Below is a small trained network, with its code and all its weights. Each question gives an input and a target symbol and asks what happens when units are switched off, that is, made to give their printed mean instead of their output.

import numpy as np


def w(rows, s, z=0):
    codes = np.array(rows[::2]) - 128.0
    scale = np.full(codes.shape[1], s)
    scale[-1] = z or s
    return codes * scale


def norm(h):
    return h / np.sqrt((h * h).mean(-1, keepdims=True) + 1e-5)


def f(y):
    return np.maximum(y, 0)


def softmax(a):
    e = np.exp(a - a.max(-1, keepdims=True))
    return e / e.sum(-1, keepdims=True)


def log_softmax(a):
    a = a - a.max(-1, keepdims=True)
    return a - np.log(np.exp(a).sum(-1, keepdims=True))


def net(x, mask):
    ids = ['αγδζθμξπτφψω'.index(c) for c in x.split()]
    T = len(ids)
    res = E[ids] + P[:T]
    u = 0
    for l in range(2):
        q, k, v = (norm(res) @ M[l].T for M in (Q, K, V))
        z = softmax(np.where(np.tri(T) > 0, q @ k.T / 2**0.5, -1e9)) @ v
        res = res + np.where(mask[u], z, O[l][:, -1]) @ O[l][:, :-1]
        u += 1
        y = f(norm(res) @ A[l][:, :-1].T + A[l][:, -1])
        res = res + np.where(mask[u : u + 8], y, B[l][:, -1]) @ B[l][:, :-1]
        u += 8
    return log_softmax(norm(res)[-1] @ U[:, :-1].T + U[:, -1])


Q, K, V, O, A, B = {}, {}, {}, {}, {}, {}
E = w([
[203,118,183,94,87,162,155,107,42,172,137],'α',
[46,105,118,123,134,173,161,204,129,84,131],'γ',
[98,143,107,130,207,121,162,172,97,89,61],'δ',
[148,138,157,70,173,83,161,124,87,138,93],'ζ',
[121,142,114,107,126,71,147,116,32,98,119],'θ',
[109,122,82,112,132,129,136,100,83,89,133],'μ',
[96,170,138,109,193,140,160,149,159,115,92],'ξ',
[120,105,176,77,154,173,169,125,138,139,138],'π',
[151,154,142,141,96,216,128,116,142,124,117],'τ',
[152,118,117,62,112,113,108,100,70,82,84],'φ',
[114,123,132,101,184,129,162,247,168,179,151],'ψ',
[164,135,102,128,61,189,144,184,130,152,137],'ω',
],0.011)
P = w([
[132,162,185,143,102,64,110,132,163,112,138],'0',
[139,148,71,88,120,92,209,129,114,116,169],'1',
[60,166,172,123,87,114,50,126,92,171,92],'2',
[150,120,99,120,112,122,163,114,110,129,139],'3',
[149,129,131,157,83,55,110,160,211,76,150],'4',
[149,115,92,117,112,118,156,110,112,128,146],'5',
[2,109,104,71,87,163,49,127,98,225,114],'6',
[156,106,99,123,117,128,142,110,113,132,152],'7',
[176,84,178,180,103,59,120,171,187,30,165],'8',
[155,104,95,126,114,124,137,106,115,129,150],'9',
[20,98,118,81,135,149,62,187,136,210,119],'10',
[156,97,104,127,116,131,133,103,112,127,147],'11',
],0.0095)
Q[0] = w([
[172,33,131,137,93,129,171,168,154,26,207],'0.h0',
[246,167,166,192,136,30,193,109,222,2,162],'0.h0',
],0.0069)
K[0] = w([
[53,88,81,38,113,212,81,142,74,161,172],'0.h0',
[47,196,69,44,130,167,113,79,95,255,37],'0.h0',
],0.0078)
V[0] = w([
[155,171,59,124,254,50,195,206,88,170,93],'0.h0',
[141,95,156,138,57,102,200,154,65,203,181],'0.h0',
],0.0042)
O[0] = w([
[153,76,128,174,126,152,33,73,151,145,80,252],'0.h0',
[95,127,114,184,83,105,163,96,195,166,1,229],'0.h0',
],0.0088,0.0018)
A[0] = w([
[91,143,161,114,168,120,80,220,129,117,158,193],'0.n0',
[102,119,127,168,144,136,109,190,168,132,150,174],'0.n1',
[122,55,82,131,212,137,191,2,85,96,74,68],'0.n2',
[113,71,31,113,125,147,138,164,91,112,91,109],'0.n3',
[122,26,119,84,153,125,160,145,99,175,141,197],'0.n4',
[113,106,111,88,78,123,128,163,64,129,102,156],'0.n5',
[61,112,170,123,78,152,97,170,167,150,156,83],'0.n6',
[80,124,131,104,192,100,111,156,124,71,111,253],'0.n7',
],0.0075,0.0033)
B[0] = w([
[127,106,104,83,123,196,129,59,107,147,210,211],'0.n0',
[136,85,154,123,66,51,122,93,76,124,127,189],'0.n1',
[106,187,154,135,155,123,187,26,165,81,129,253],'0.n2',
[144,197,185,113,109,146,74,193,150,141,179,222],'0.n3',
[105,130,107,142,92,90,102,131,112,111,2,230],'0.n4',
[154,167,117,150,184,144,178,89,173,206,156,214],'0.n5',
[117,177,172,194,192,108,100,65,151,134,119,183],'0.n6',
[206,139,151,197,110,160,145,125,149,171,102,229],'0.n7',
],0.0071,0.0067)
Q[1] = w([
[202,176,73,162,132,225,219,89,166,35,113],'1.h0',
[255,61,174,204,18,19,204,168,159,1,160],'1.h0',
],0.0062)
K[1] = w([
[178,190,67,149,143,241,147,71,221,154,100],'1.h0',
[3,216,61,62,174,200,53,118,74,236,75],'1.h0',
],0.0072)
V[1] = w([
[78,128,49,255,128,113,135,127,85,97,182],'1.h0',
[25,63,209,121,120,178,134,140,196,134,173],'1.h0',
],0.0068)
O[1] = w([
[187,138,237,196,63,134,153,29,18,45,146,5],'1.h0',
[103,253,1,113,95,132,90,35,188,154,144,57],'1.h0',
],0.0081,0.0034)
A[1] = w([
[58,180,148,106,79,148,215,141,187,121,55,9],'1.n0',
[127,230,112,104,110,191,201,108,153,109,132,87],'1.n1',
[175,14,148,187,153,143,14,156,116,103,94,2],'1.n2',
[58,195,125,126,190,189,168,53,140,2,160,11],'1.n3',
[65,197,192,40,149,189,77,91,117,194,79,174],'1.n4',
[76,196,203,164,124,59,120,178,152,140,84,7],'1.n5',
[164,86,137,114,109,107,122,173,106,24,206,40],'1.n6',
[118,157,182,87,243,35,126,83,95,122,104,29],'1.n7',
],0.0063,0.0018)
B[1] = w([
[152,133,126,96,117,255,109,66,160,61,151,229],'1.n0',
[53,107,175,173,150,112,11,185,4,144,114,224],'1.n1',
[48,151,61,91,124,188,43,176,19,106,41,165],'1.n2',
[99,72,110,58,162,71,209,233,82,204,156,199],'1.n3',
[208,85,123,124,106,52,189,158,187,15,160,255],'1.n4',
[117,111,131,84,4,29,80,144,96,77,172,194],'1.n5',
[186,53,169,133,159,181,159,85,95,143,95,139],'1.n6',
[145,136,25,214,105,165,19,120,162,172,197,197],'1.n7',
],0.0062,0.0071)
U = w([
[202,97,200,145,114,139,231,78,91,155,120,187],'α',
[135,170,180,121,28,59,135,149,144,30,159,27],'γ',
[132,137,227,229,171,53,105,173,83,68,44,80],'δ',
[115,138,96,221,134,88,63,19,218,148,64,78],'ζ',
[96,178,93,209,107,83,94,61,49,208,167,162],'θ',
[74,150,84,29,152,94,202,170,42,84,196,254],'μ',
[133,62,158,117,254,137,209,183,181,152,156,161],'ξ',
[52,117,142,51,106,113,235,152,216,51,86,148],'π',
[105,123,109,84,179,233,35,95,50,102,110,162],'τ',
[220,96,88,50,171,148,45,115,144,82,239,23],'φ',
[62,74,81,96,170,52,61,222,143,129,62,45],'ψ',
[105,236,24,128,135,212,152,178,183,197,129,184],'ω',
],0.0074,0.0031)

Each question gives the input, a string of symbols that net reads in full, and the target symbol t.
The units are the heads (2 rows each of Q, K, V and O) and the neurons (one row each of A and B). Each row of codes is followed by its name. A weight is (code - 128) times the scale printed after its matrix; where a second scale follows, it is the last column's (O, A, B and U).
mask holds one flag per unit, layer by layer, with each layer's heads first. A switched-off unit (its flag False) gives its mean, the last column of its rows in O or B, instead of its output. The means were averaged over made-up inputs and are rounded, as every weight is.
A unit's drop is (log p(t) with every unit on - log p(t) with that unit switched off) / (log p(t) with every unit on - log p(t) with every unit switched off).
The circuit of an input: a set's keep is (log p(t) with only the set's units on - log p(t) with every unit switched off) / (log p(t) with every unit on - log p(t) with every unit switched off). Starting from the 12 units with the biggest drops (on a tie, the unit counted first), units are removed one at a time, each time the one whose removal leaves the highest keep (on an exact tie, the one counted first), for as long as the keep stays at least 0.8.
units of the circuit, in order: the units of the circuit, biggest drop first
unit that matters most: the unit with the biggest drop
top k neurons: the k neurons with the biggest drops, biggest first
k most important neurons of layer l: the k neurons of layer l with the biggest drops, biggest first
input δ π τ ξ ζ δ, target δ: top 3 neurons	(0.n7, 0.n3, 0.n2)
input γ π α γ τ ω ζ δ μ, target ψ: units of the circuit, in order	(1.h0, 0.n2)
input π γ ζ ξ γ θ δ μ ξ τ ζ γ, target γ: units of the circuit, in order	(0.n3, 0.n1, 1.n5)
input ξ τ ξ φ α γ ψ θ δ μ ζ ζ, target ζ: units of the circuit, in order	(1.n7, 0.n2)
input μ π ξ ζ ζ ψ α γ ζ, target π: units of the circuit, in order	(0.h0, 1.h0)
input ζ μ δ α ξ ξ ψ, target φ: top 2 neurons	(0.n0, 0.n1)
input ω μ τ γ φ θ ω, target ξ: units of the circuit, in order	(1.h0, 0.n5, 1.n4)
input ζ ψ ψ ω φ μ δ ξ θ ψ μ, target δ: units of the circuit, in order	(1.h0)
input τ ω ξ α ξ ξ ξ ψ ξ δ γ, target φ: units of the circuit, in order	(0.n0, 0.h0, 1.n4)
input θ ζ ω θ π θ ω δ ζ, target γ: 2 most important neurons of layer 0	(0.n5, 0.n6)
input π δ ξ ξ ζ ζ γ μ μ, target θ: 2 most important neurons of layer 1	(1.n4, 1.n1)
input μ ζ ω, target α: 2 most important neurons of layer 0	(0.n3, 0.n2)
input τ ω δ δ δ γ, target γ: top 2 neurons	(0.n3, 1.n5)
input δ ζ μ, target τ: units of the circuit, in order	(0.h0, 1.n2)
input ψ τ ξ ψ π, target φ: unit that matters most	0.h0
input ω ω φ φ, target φ: 2 most important neurons of layer 1	(1.n7, 1.n0)
input γ ζ ξ θ δ ζ τ μ ξ, target μ: units of the circuit, in order	(0.h0, 0.n0)
input ξ ζ ψ δ ω, target ζ: 3 most important neurons of layer 0	(0.n0, 0.n3, 0.n6)
input γ μ ζ γ μ θ ξ ζ ω, target φ: 2 most important neurons of layer 0	(0.n7, 0.n4)
input ψ ψ ζ ζ ω ξ ψ γ γ, target ζ: unit that matters most	1.h0
input γ γ μ ψ, target ψ: 2 most important neurons of layer 0	(0.n1, 0.n4)
input φ ξ ψ ψ, target ψ: 2 most important neurons of layer 0	(0.n7, 0.n2)
input φ τ α θ μ μ, target μ: top 3 neurons	(1.n3, 0.n2, 0.n3)
input ψ ζ φ ψ ψ, target ξ: top 2 neurons	(0.n0, 1.n5)
input ψ ω δ δ ω ξ θ φ γ θ π, target θ: top 3 neurons	(0.n0, 0.n6, 0.n4)
input θ τ ψ ψ μ θ π ξ, target ξ: 2 most important neurons of layer 0	(0.n2, 0.n4)
input θ α δ φ θ ψ ζ ψ θ, target ψ: units of the circuit, in order	(1.h0)
input ω ψ ζ π ξ ζ ψ, target φ: top 2 neurons	(0.n0, 1.n4)
